Here is a tiny trained network, its code and every weight. The questions are about switching its units off for an input and a class, where a switched-off unit gives its printed mean instead of its output.

import numpy as np


def w(rows, s, z=0):
    codes = np.array(rows[::2]) - 128.0
    scale = np.full(codes.shape[1], s)
    scale[-1] = z or s
    return codes * scale


def f(y):
    return np.maximum(y, 0)


def log_softmax(a):
    a = a - a.max(-1, keepdims=True)
    return a - np.log(np.exp(a).sum(-1, keepdims=True))


def net(x, mask):
    res = np.array(x, float).reshape(1, 6) / 4 @ E
    y = f(res @ A[0][:, :-1].T + A[0][:, -1])
    res = res + np.where(mask, y, B[0][:, -1]) @ B[0][:, :-1]
    return log_softmax(res[-1] @ U[:, :-1].T + U[:, -1])


A, B = {}, {}
E = w([
[228,152,122,3],'x0',
[59,170,208,83],'x1',
[190,219,88,198],'x2',
[254,86,212,210],'x3',
[130,130,127,125],'x4',
[82,63,159,75],'x5',
],0.006)
A[0] = w([
[169,138,141,57,102],'N0',
[106,91,148,172,89],'N1',
[83,147,63,116,41],'N2',
[84,101,89,96,58],'N3',
[71,56,147,79,141],'N4',
[154,147,112,97,83],'N5',
[102,182,215,116,116],'N6',
[121,121,232,118,159],'N7',
[151,70,62,152,36],'N8',
[52,137,217,153,117],'N9',
[122,28,152,83,174],'N10',
[111,117,49,102,60],'N11',
[83,135,41,137,81],'N12',
[30,180,136,226,92],'N13',
[168,197,132,200,252],'N14',
[173,162,152,67,23],'N15',
[90,130,80,80,45],'N16',
[187,214,134,71,99],'N17',
[142,105,146,85,208],'N18',
[156,202,99,151,124],'N19',
[148,174,254,150,87],'N20',
[165,186,31,167,169],'N21',
[155,153,100,36,77],'N22',
[91,133,97,122,46],'N23',
[40,231,116,76,86],'N24',
[81,125,93,201,84],'N25',
[163,52,162,142,119],'N26',
[121,170,221,127,114],'N27',
[182,63,205,151,40],'N28',
[169,79,45,153,154],'N29',
],0.0099,0.0049)
B[0] = w([
[104,74,197,192,177],'N0',
[124,96,150,184,158],'N1',
[232,189,107,161,160],'N2',
[149,181,109,185,163],'N3',
[60,186,99,141,216],'N4',
[116,80,197,176,149],'N5',
[144,50,44,79,175],'N6',
[136,159,60,75,194],'N7',
[139,94,92,106,149],'N8',
[103,91,144,111,196],'N9',
[61,185,158,138,216],'N10',
[206,129,77,185,158],'N11',
[148,138,64,161,173],'N12',
[149,58,220,132,209],'N13',
[76,159,88,54,254],'N14',
[163,78,173,207,157],'N15',
[196,167,89,200,166],'N16',
[91,75,192,172,197],'N17',
[40,110,157,149,197],'N18',
[74,142,158,133,185],'N19',
[190,157,38,139,183],'N20',
[2,153,146,103,221],'N21',
[148,99,186,187,184],'N22',
[179,123,115,209,143],'N23',
[223,123,30,159,216],'N24',
[107,40,191,203,175],'N25',
[177,208,66,123,180],'N26',
[150,126,49,72,170],'N27',
[217,215,87,190,179],'N28',
[93,68,72,71,193],'N29',
],0.0068,0.0073)
U = w([
[108,174,131,107,253],'0',
[216,178,50,144,55],'1',
[130,101,83,76,203],'2',
[108,164,145,100,180],'3',
[151,59,255,158,12],'4',
[130,120,112,66,140],'5',
],0.0094,0.0047)

Each question gives the input, the list of numbers given to net, and the class t.
The units are the neurons (one row each of A and B). Each row of codes is followed by its name. A weight is (code - 128) times the scale printed after its matrix; where a second scale follows, it is the last column's (A, B and U).
mask holds one flag per neuron, in row order. A switched-off neuron (its flag False) gives its mean, the last column of its row in B, instead of its output. The means were averaged over made-up inputs and are rounded, as every weight is.
A unit's drop is (log p(t) with every unit on - log p(t) with that unit switched off) / (log p(t) with every unit on - log p(t) with every unit switched off).
The circuit of an input: a set's keep is (log p(t) with only the set's units on - log p(t) with every unit switched off) / (log p(t) with every unit on - log p(t) with every unit switched off). Starting from the 12 units with the biggest drops (on a tie, the unit counted first), units are removed one at a time, each time the one whose removal leaves the highest keep (on an exact tie, the one counted first), for as long as the keep stays at least 0.8.
units of the circuit, in order: the units of the circuit, biggest drop first
unit that matters most: the unit with the biggest drop
k most important neurons: the k neurons with the biggest drops, biggest first
drop of u: that unit's drop, to one decimal
input [-5,2,1,7,-6,5], class 1: units of the circuit, in order -> [N28; N20]
input [-8,-2,-4,-4,-2,-1], class 4: units of the circuit, in order -> [N13; N25]
input [5,8,1,8,-2,1], class 1: unit that matters most -> N20
input [7,-6,8,5,5,4], class 0: 2 most important neurons -> [N21; N14]
input [7,-4,6,-8,1,6], class 1: 3 most important neurons -> [N24; N11; N16]
input [-8,4,-3,-8,-1,-6], class 1: units of the circuit, in order -> [N24; N2]
input [5,-6,0,-6,4,4], class 1: units of the circuit, in order -> [N11; N16]
input [3,-8,-1,-8,3,-3], class 1: units of the circuit, in order -> [N11; N2]
input [-6,0,2,-7,-3,-1], class 1: units of the circuit, in order -> [N24; N2]
input [5,8,-7,8,-1,-1], class 1: units of the circuit, in order -> [N28; N20]
input [7,-7,8,-6,-2,-7], class 0: 2 most important neurons -> [N21; N19]
input [8,4,6,5,5,2], class 4: units of the circuit, in order -> [N17; N0]
input [-4,8,-4,4,4,7], class 2: units of the circuit, in order -> [N6; N7]
input [-2,8,-6,6,-5,6], class 2: units of the circuit, in order -> [N7]
input [-8,-2,-3,2,2,4], class 4: 2 most important neurons -> [N13; N25]
input [7,-4,-8,-8,-8,8], class 0: 3 most important neurons -> [N10; N4; N18]
input [0,-3,-6,6,-6,6], class 0: 2 most important neurons -> [N10; N24]
input [-6,-8,-2,3,-4,-6], class 2: 2 most important neurons -> [N29; N14]
input [-1,3,1,-5,2,3], class 1: 2 most important neurons -> [N24; N21]
input [1,-8,8,0,-2,-1], class 0: units of the circuit, in order -> [N21]
input [4,-7,-8,-3,-7,3], class 0: 2 most important neurons -> [N10; N4]
input [0,-6,-2,-7,1,4], class 1: drop of N16 -> 0.1
input [-1,-7,5,0,-5,-3], class 2: drop of N29 -> 0.3
input [2,-6,8,3,-3,-2], class 0: drop of N21 -> 0.2
input [3,-2,4,6,-8,-6], class 5: drop of N14 -> 0.2
